Below is a small trained network, with its code and all its weights. Each question gives an input and a target symbol and asks what happens when units are switched off, that is, made to give their printed mean instead of their output.

import numpy as np


def w(rows, s, z=0):
    codes = np.array(rows[::2]) - 128.0
    scale = np.full(codes.shape[1], s)
    scale[-1] = z or s
    return codes * scale


def norm(h):
    return h / np.sqrt((h * h).mean(-1, keepdims=True) + 1e-5)


def f(y):
    return y / 2 * (1 + np.tanh(0.7978845608 * (y + 0.044715 * y**3)))


def softmax(a):
    e = np.exp(a - a.max(-1, keepdims=True))
    return e / e.sum(-1, keepdims=True)


def log_softmax(a):
    a = a - a.max(-1, keepdims=True)
    return a - np.log(np.exp(a).sum(-1, keepdims=True))


def net(x, mask):
    ids = ['αβγδζηθμξπτφψω'.index(c) for c in x.split()]
    T = len(ids)
    res = E[ids] + P[:T]
    r = norm(res)
    for j in range(3):
        rows = slice(3 * j, 3 * j + 3)
        q, k, v = (r @ M[0][rows].T for M in (Q, K, V))
        z = softmax(np.where(np.tri(T) > 0, q @ k.T / 3**0.5, -1e9)) @ v
        o = O[0][rows]
        res = res + np.where(mask[j], z, o[:, -1]) @ o[:, :-1]
    y = f(norm(res) @ A[0][:, :-1].T + A[0][:, -1])
    res = res + np.where(mask[3:15], y, B[0][:, -1]) @ B[0][:, :-1]
    return log_softmax(norm(res)[-1] @ U[:, :-1].T + U[:, -1])


Q, K, V, O, A, B = {}, {}, {}, {}, {}, {}
E = w([
[116,92,201,137],'α',
[92,130,129,141],'β',
[181,107,191,141],'γ',
[130,152,254,136],'δ',
[88,74,94,182],'ζ',
[174,152,135,103],'η',
[64,244,189,128],'θ',
[167,157,101,180],'μ',
[90,121,127,144],'ξ',
[185,143,47,106],'π',
[114,101,106,100],'τ',
[80,164,37,120],'φ',
[235,109,95,105],'ψ',
[140,183,97,80],'ω',
],0.027)
P = w([
[3,35,60,193],'0',
[63,59,74,157],'1',
[76,70,117,143],'2',
[109,82,153,128],'3',
[114,105,167,112],'4',
[119,99,145,117],'5',
],0.0048)
Q[0] = w([
[107,184,108,41],'H1',
[9,57,159,116],'H1',
[185,237,158,40],'H1',
[173,93,94,86],'H2',
[39,116,133,129],'H2',
[171,198,104,75],'H2',
[21,69,149,172],'H3',
[2,149,115,196],'H3',
[182,62,211,193],'H3',
],0.013)
K[0] = w([
[119,158,109,122],'H1',
[54,14,125,77],'H1',
[171,220,156,103],'H1',
[161,87,128,5],'H2',
[167,150,120,195],'H2',
[121,162,179,52],'H2',
[51,66,126,114],'H3',
[25,112,94,145],'H3',
[137,73,203,151],'H3',
],0.019)
V[0] = w([
[80,191,63,105],'H1',
[54,33,127,111],'H1',
[178,192,150,252],'H1',
[90,141,140,44],'H2',
[89,123,85,194],'H2',
[151,255,150,195],'H2',
[134,129,78,116],'H3',
[67,139,123,184],'H3',
[197,142,95,206],'H3',
],0.013)
O[0] = w([
[69,142,98,83,191],'H1',
[254,123,152,96,12],'H1',
[108,182,92,212,235],'H1',
[125,139,188,12,106],'H2',
[170,180,66,153,134],'H2',
[29,161,83,170,127],'H2',
[65,125,87,77,203],'H3',
[208,209,50,109,63],'H3',
[65,70,76,128,255],'H3',
],0.0096,0.0069)
A[0] = w([
[82,178,123,111,115],'N1',
[216,181,94,217,53],'N2',
[141,247,126,134,90],'N3',
[171,188,169,139,77],'N4',
[110,59,166,175,64],'N5',
[116,170,117,81,104],'N6',
[64,151,139,6,127],'N7',
[181,249,196,185,63],'N8',
[100,145,141,240,208],'N9',
[174,233,165,133,75],'N10',
[154,230,61,76,73],'N11',
[158,97,73,161,1],'N12',
],0.012,0.0043)
B[0] = w([
[55,96,177,86,168],'N1',
[145,206,95,109,181],'N2',
[72,184,76,116,142],'N3',
[66,152,211,135,124],'N4',
[112,254,111,235,147],'N5',
[131,142,160,77,138],'N6',
[180,103,236,100,223],'N7',
[74,212,182,184,147],'N8',
[237,87,10,195,254],'N9',
[64,160,218,162,131],'N10',
[141,168,182,227,162],'N11',
[102,97,129,160,141],'N12',
],0.0067,0.0065)
U = w([
[168,120,191,129,188],'α',
[143,201,141,101,127],'β',
[155,88,175,178,107],'γ',
[100,169,202,166,119],'δ',
[212,113,77,105,84],'ζ',
[68,101,210,172,142],'η',
[40,226,163,139,11],'θ',
[96,166,86,185,130],'μ',
[160,186,136,96,140],'ξ',
[113,84,64,76,130],'π',
[203,101,146,57,133],'τ',
[117,231,62,45,10],'φ',
[142,3,143,169,63],'ψ',
[108,166,181,71,254],'ω',
],0.021,0.01)

Each question gives the input, a string of symbols that net reads in full, and the target symbol t.
The units are the heads (3 rows each of Q, K, V and O) and the neurons (one row each of A and B). Each row of codes is followed by its name. A weight is (code - 128) times the scale printed after its matrix; where a second scale follows, it is the last column's (O, A, B and U).
mask holds one flag per unit, heads first, then neurons. A switched-off unit (its flag False) gives its mean, the last column of its rows in O or B, instead of its output. The means were averaged over made-up inputs and are rounded, as every weight is.
A unit's drop is (log p(t) with every unit on - log p(t) with that unit switched off) / (log p(t) with every unit on - log p(t) with every unit switched off).
The circuit of an input: a set's keep is (log p(t) with only the set's units on - log p(t) with every unit switched off) / (log p(t) with every unit on - log p(t) with every unit switched off). Starting from the 12 units with the biggest drops (on a tie, the unit counted first), units are removed one at a time, each time the one whose removal leaves the highest keep (on an exact tie, the one counted first), for as long as the keep stays at least 0.8.
circuit, biggest first: the units of the circuit, biggest drop first
unit that matters most: the unit with the biggest drop
k most important neurons: the k neurons with the biggest drops, biggest first
which heads matter: for each layer, one digit per head in row order, 1 if its drop is at least 0.15 and else 0, layers parted by /
drop when u is switched off: that unit's drop, to one decimal
input π π π ω δ φ, target ω: unit that matters most	H1
input θ π ω γ, target γ: which heads matter	101
input τ μ π η ψ, target η: which heads matter	011
input φ π π μ μ α, target μ: which heads matter	010
input α π ξ π γ, target γ: which heads matter	000
input π ω θ, target ω: circuit, biggest first	H1, N7
input θ μ θ, target μ: 2 most important neurons	N9, N7
input ψ η τ ψ ψ, target τ: which heads matter	010
input ζ α ψ, target ψ: which heads matter	001
input π μ ζ π ψ δ, target μ: which heads matter	010
input ζ ξ π φ, target φ: 2 most important neurons	N9, N3
input τ φ π ψ π ζ, target τ: which heads matter	100
input β μ ψ, target μ: 2 most important neurons	N5, N7
input ω π η, target η: circuit, biggest first	H3
input π ω ζ, target ζ: which heads matter	100
input π ψ φ, target φ: drop when H3 is switched off	1.0
input ζ π μ μ π δ, target μ: drop when H2 is switched off	0.6
input η μ θ, target μ: drop when N9 is switched off	0.2
input ψ π π α, target α: drop when H1 is switched off	0.4
input η π ω ω τ, target τ: unit that matters most	H1
